Below is a small trained network, with its code and all its weights. Each question gives an input and a target symbol and asks what happens when units are switched off, that is, made to give their printed mean instead of their output.

import numpy as np


def w(rows, s, z=0):
    codes = np.array(rows[::2]) - 128.0
    scale = np.full(codes.shape[1], s)
    scale[-1] = z or s
    return codes * scale


def norm(h):
    return h / np.sqrt((h * h).mean(-1, keepdims=True) + 1e-5)


def f(y):
    return y / 2 * (1 + np.tanh(0.7978845608 * (y + 0.044715 * y**3)))


def softmax(a):
    e = np.exp(a - a.max(-1, keepdims=True))
    return e / e.sum(-1, keepdims=True)


def log_softmax(a):
    a = a - a.max(-1, keepdims=True)
    return a - np.log(np.exp(a).sum(-1, keepdims=True))


def net(x, mask):
    ids = ['αγδζηθλξπστφψω'.index(c) for c in x.split()]
    T = len(ids)
    res = E[ids] + P[:T]
    u = 0
    for l in range(2):
        r = norm(res)
        for j in range(3):
            rows = slice(3 * j, 3 * j + 3)
            q, k, v = (r @ M[l][rows].T for M in (Q, K, V))
            z = softmax(np.where(np.tri(T) > 0, q @ k.T / 3**0.5, -1e9)) @ v
            o = O[l][rows]
            res = res + np.where(mask[u + j], z, o[:, -1]) @ o[:, :-1]
        u += 3
        y = f(norm(res) @ A[l][:, :-1].T + A[l][:, -1])
        res = res + np.where(mask[u : u + 16], y, B[l][:, -1]) @ B[l][:, :-1]
        u += 16
    return log_softmax(norm(res)[-1] @ U[:, :-1].T + U[:, -1])


Q, K, V, O, A, B = {}, {}, {}, {}, {}, {}
E = w([
[124,35,94],'α',
[117,30,91],'γ',
[113,34,100],'δ',
[67,181,130],'ζ',
[78,191,127],'η',
[166,60,79],'θ',
[2,140,171],'λ',
[208,119,106],'ξ',
[219,103,119],'π',
[181,126,76],'σ',
[206,121,103],'τ',
[199,200,152],'φ',
[59,172,128],'ψ',
[165,222,144],'ω',
],0.006)
P = w([
[185,89,251],'0',
[167,100,237],'1',
[157,141,209],'2',
[162,156,177],'3',
[165,160,138],'4',
[164,158,102],'5',
[163,153,68],'6',
[163,148,37],'7',
[163,142,6],'8',
[179,144,4],'9',
],0.0035)
Q[0] = w([
[34,67,117],'0.h0',
[83,67,171],'0.h0',
[184,216,28],'0.h0',
[185,27,91],'0.h1',
[180,132,66],'0.h1',
[217,169,77],'0.h1',
[52,1,184],'0.h2',
[159,204,53],'0.h2',
[197,222,127],'0.h2',
],0.0055)
K[0] = w([
[184,94,179],'0.h0',
[115,136,183],'0.h0',
[100,130,3],'0.h0',
[132,161,66],'0.h1',
[106,149,110],'0.h1',
[88,149,108],'0.h1',
[112,91,185],'0.h2',
[111,155,62],'0.h2',
[177,197,80],'0.h2',
],0.011)
V[0] = w([
[24,87,85],'0.h0',
[162,87,100],'0.h0',
[153,123,117],'0.h0',
[30,200,101],'0.h1',
[127,101,254],'0.h1',
[128,128,128],'0.h1',
[154,184,187],'0.h2',
[77,74,166],'0.h2',
[106,213,4],'0.h2',
],0.0038)
O[0] = w([
[221,158,113,13],'0.h0',
[127,150,83,133],'0.h0',
[162,118,114,140],'0.h0',
[192,97,121,38],'0.h1',
[3,171,99,249],'0.h1',
[128,128,128,128],'0.h1',
[118,79,56,205],'0.h2',
[149,176,79,96],'0.h2',
[118,112,236,43],'0.h2',
],0.0026,0.0017)
A[0] = w([
[147,139,133,137],'0.n0',
[187,138,254,147],'0.n1',
[82,111,157,115],'0.n2',
[120,124,87,143],'0.n3',
[146,37,46,196],'0.n4',
[184,179,113,187],'0.n5',
[45,100,114,131],'0.n6',
[126,129,147,69],'0.n7',
[157,134,228,130],'0.n8',
[89,24,193,115],'0.n9',
[130,111,152,28],'0.n10',
[90,81,176,96],'0.n11',
[113,190,144,83],'0.n12',
[100,126,85,116],'0.n13',
[141,155,177,254],'0.n14',
[123,102,162,53],'0.n15',
],0.007,0.0044)
B[0] = w([
[123,153,154,136],'0.n0',
[50,126,185,146],'0.n1',
[159,134,174,125],'0.n2',
[76,132,131,151],'0.n3',
[30,162,243,254],'0.n4',
[85,195,239,200],'0.n5',
[83,111,206,159],'0.n6',
[151,120,75,102],'0.n7',
[51,117,139,127],'0.n8',
[108,155,176,133],'0.n9',
[165,160,2,94],'0.n10',
[153,187,138,114],'0.n11',
[176,79,141,129],'0.n12',
[73,109,113,137],'0.n13',
[86,110,236,206],'0.n14',
[155,149,92,98],'0.n15',
],0.0036,0.0044)
Q[1] = w([
[111,145,251],'1.h0',
[59,193,182],'1.h0',
[95,104,219],'1.h0',
[168,78,134],'1.h1',
[140,207,69],'1.h1',
[139,129,126],'1.h1',
[109,135,169],'1.h2',
[157,108,66],'1.h2',
[205,126,56],'1.h2',
],0.015)
K[1] = w([
[163,127,11],'1.h0',
[211,85,47],'1.h0',
[185,177,2],'1.h0',
[249,131,212],'1.h1',
[49,89,175],'1.h1',
[167,91,152],'1.h1',
[237,191,133],'1.h2',
[10,96,148],'1.h2',
[6,25,155],'1.h2',
],0.0081)
V[1] = w([
[211,91,236],'1.h0',
[84,28,151],'1.h0',
[190,255,158],'1.h0',
[215,108,171],'1.h1',
[135,192,78],'1.h1',
[172,62,147],'1.h1',
[202,118,138],'1.h2',
[88,226,130],'1.h2',
[169,236,81],'1.h2',
],0.006)
O[1] = w([
[55,212,3,229],'1.h0',
[218,152,48,208],'1.h0',
[12,128,144,158],'1.h0',
[5,177,112,71],'1.h1',
[104,135,234,16],'1.h1',
[41,194,101,72],'1.h1',
[63,145,108,76],'1.h2',
[183,187,223,252],'1.h2',
[65,184,197,45],'1.h2',
],0.0044,0.0031)
A[1] = w([
[172,61,195,91],'1.n0',
[70,71,125,146],'1.n1',
[103,138,145,57],'1.n2',
[116,119,122,47],'1.n3',
[101,180,116,144],'1.n4',
[63,114,87,165],'1.n5',
[128,128,128,128],'1.n6',
[170,114,192,109],'1.n7',
[102,179,49,129],'1.n8',
[162,147,87,177],'1.n9',
[205,145,116,87],'1.n10',
[254,171,72,25],'1.n11',
[108,98,153,141],'1.n12',
[167,176,145,119],'1.n13',
[80,117,172,37],'1.n14',
[235,173,79,3],'1.n15',
],0.0094,0.0045)
B[1] = w([
[150,3,166,191],'1.n0',
[48,218,86,168],'1.n1',
[115,113,138,115],'1.n2',
[144,156,168,70],'1.n3',
[104,73,92,234],'1.n4',
[146,155,93,165],'1.n5',
[128,128,128,128],'1.n6',
[171,96,109,245],'1.n7',
[173,44,91,137],'1.n8',
[151,128,88,143],'1.n9',
[180,196,113,137],'1.n10',
[129,243,119,141],'1.n11',
[82,119,136,168],'1.n12',
[119,135,92,254],'1.n13',
[66,128,187,140],'1.n14',
[134,210,135,120],'1.n15',
],0.0066,0.0024)
U = w([
[163,193,91,68],'α',
[114,229,182,232],'γ',
[90,211,79,231],'δ',
[186,81,161,39],'ζ',
[145,80,198,202],'η',
[169,167,47,106],'θ',
[182,144,124,255],'λ',
[56,105,60,104],'ξ',
[113,75,1,121],'π',
[97,77,196,86],'σ',
[55,123,86,87],'τ',
[57,128,156,34],'φ',
[220,90,135,19],'ψ',
[82,201,233,125],'ω',
],0.017,0.0045)

Each question gives the input, a string of symbols that net reads in full, and the target symbol t.
The units are the heads (3 rows each of Q, K, V and O) and the neurons (one row each of A and B). Each row of codes is followed by its name. A weight is (code - 128) times the scale printed after its matrix; where a second scale follows, it is the last column's (O, A, B and U).
mask holds one flag per unit, layer by layer, with each layer's heads first. A switched-off unit (its flag False) gives its mean, the last column of its rows in O or B, instead of its output. The means were averaged over made-up inputs and are rounded, as every weight is.
A unit's drop is (log p(t) with every unit on - log p(t) with that unit switched off) / (log p(t) with every unit on - log p(t) with every unit switched off).
The circuit of an input: a set's keep is (log p(t) with only the set's units on - log p(t) with every unit switched off) / (log p(t) with every unit on - log p(t) with every unit switched off). Starting from the 12 units with the biggest drops (on a tie, the unit counted first), units are removed one at a time, each time the one whose removal leaves the highest keep (on an exact tie, the one counted first), for as long as the keep stays at least 0.8.
circuit, biggest first: the units of the circuit, biggest drop first
unit that matters most: the unit with the biggest drop
top k neurons: the k neurons with the biggest drops, biggest first
k most important neurons of layer l: the k neurons of layer l with the biggest drops, biggest first
which heads matter: for each layer, one digit per head in row order, 1 if its drop is at least 0.15 and else 0, layers parted by /
input ψ η η η θ ω ω ψ, target ω: circuit, biggest first	[1.h2]
input α π ζ η λ ζ ψ π ω, target ω: which heads matter	001 / 101
input γ α φ π ω π, target ω: circuit, biggest first	[0.n4, 1.h0]
input α π θ, target π: which heads matter	000 / 110
input π π τ, target π: circuit, biggest first	[1.h0, 1.n8]
input τ π ψ π φ π η η, target η: top 3 neurons	[0.n4, 0.n1, 0.n5]
input λ γ ψ π τ, target π: 3 most important neurons of layer 1	[1.n4, 1.n11, 1.n1]
input ξ π η η ζ, target η: top 2 neurons	[0.n4, 0.n1]
input ξ α π σ, target π: 2 most important neurons of layer 1	[1.n4, 1.n8]
input λ σ ξ λ θ η ξ, target η: 4 most important neurons of layer 0	[0.n4, 0.n5, 0.n1, 0.n8]
input φ σ ω γ τ σ τ ξ ξ, target ξ: top 3 neurons	[0.n4, 0.n6, 0.n5]
input π ψ ξ α ω ω λ τ ω ζ, target ω: which heads matter	000 / 111
input η η π γ, target δ: circuit, biggest first	[1.n1, 1.h0]
input ψ π η σ, target η: unit that matters most	0.n5
input γ π α τ ζ σ η ψ, target η: which heads matter	000 / 110
input η π θ, target π: which heads matter	001 / 111
input η π π, target π: circuit, biggest first	[1.h2, 1.h1]
input η φ π π π ξ ψ ξ, target ψ: top 4 neurons	[0.n4, 0.n5, 0.n6, 1.n7]
input λ η τ σ π π η, target π: which heads matter	001 / 100
input π ψ ω φ η π ζ, target π: unit that matters most	0.n14
input ω ω ζ π σ, target π: which heads matter	101 / 100
input ξ λ λ ζ π δ, target δ: 2 most important neurons of layer 1	[1.n1, 1.n5]
input π α π α ξ η, target ξ: 3 most important neurons of layer 0	[0.n4, 0.n6, 0.n9]
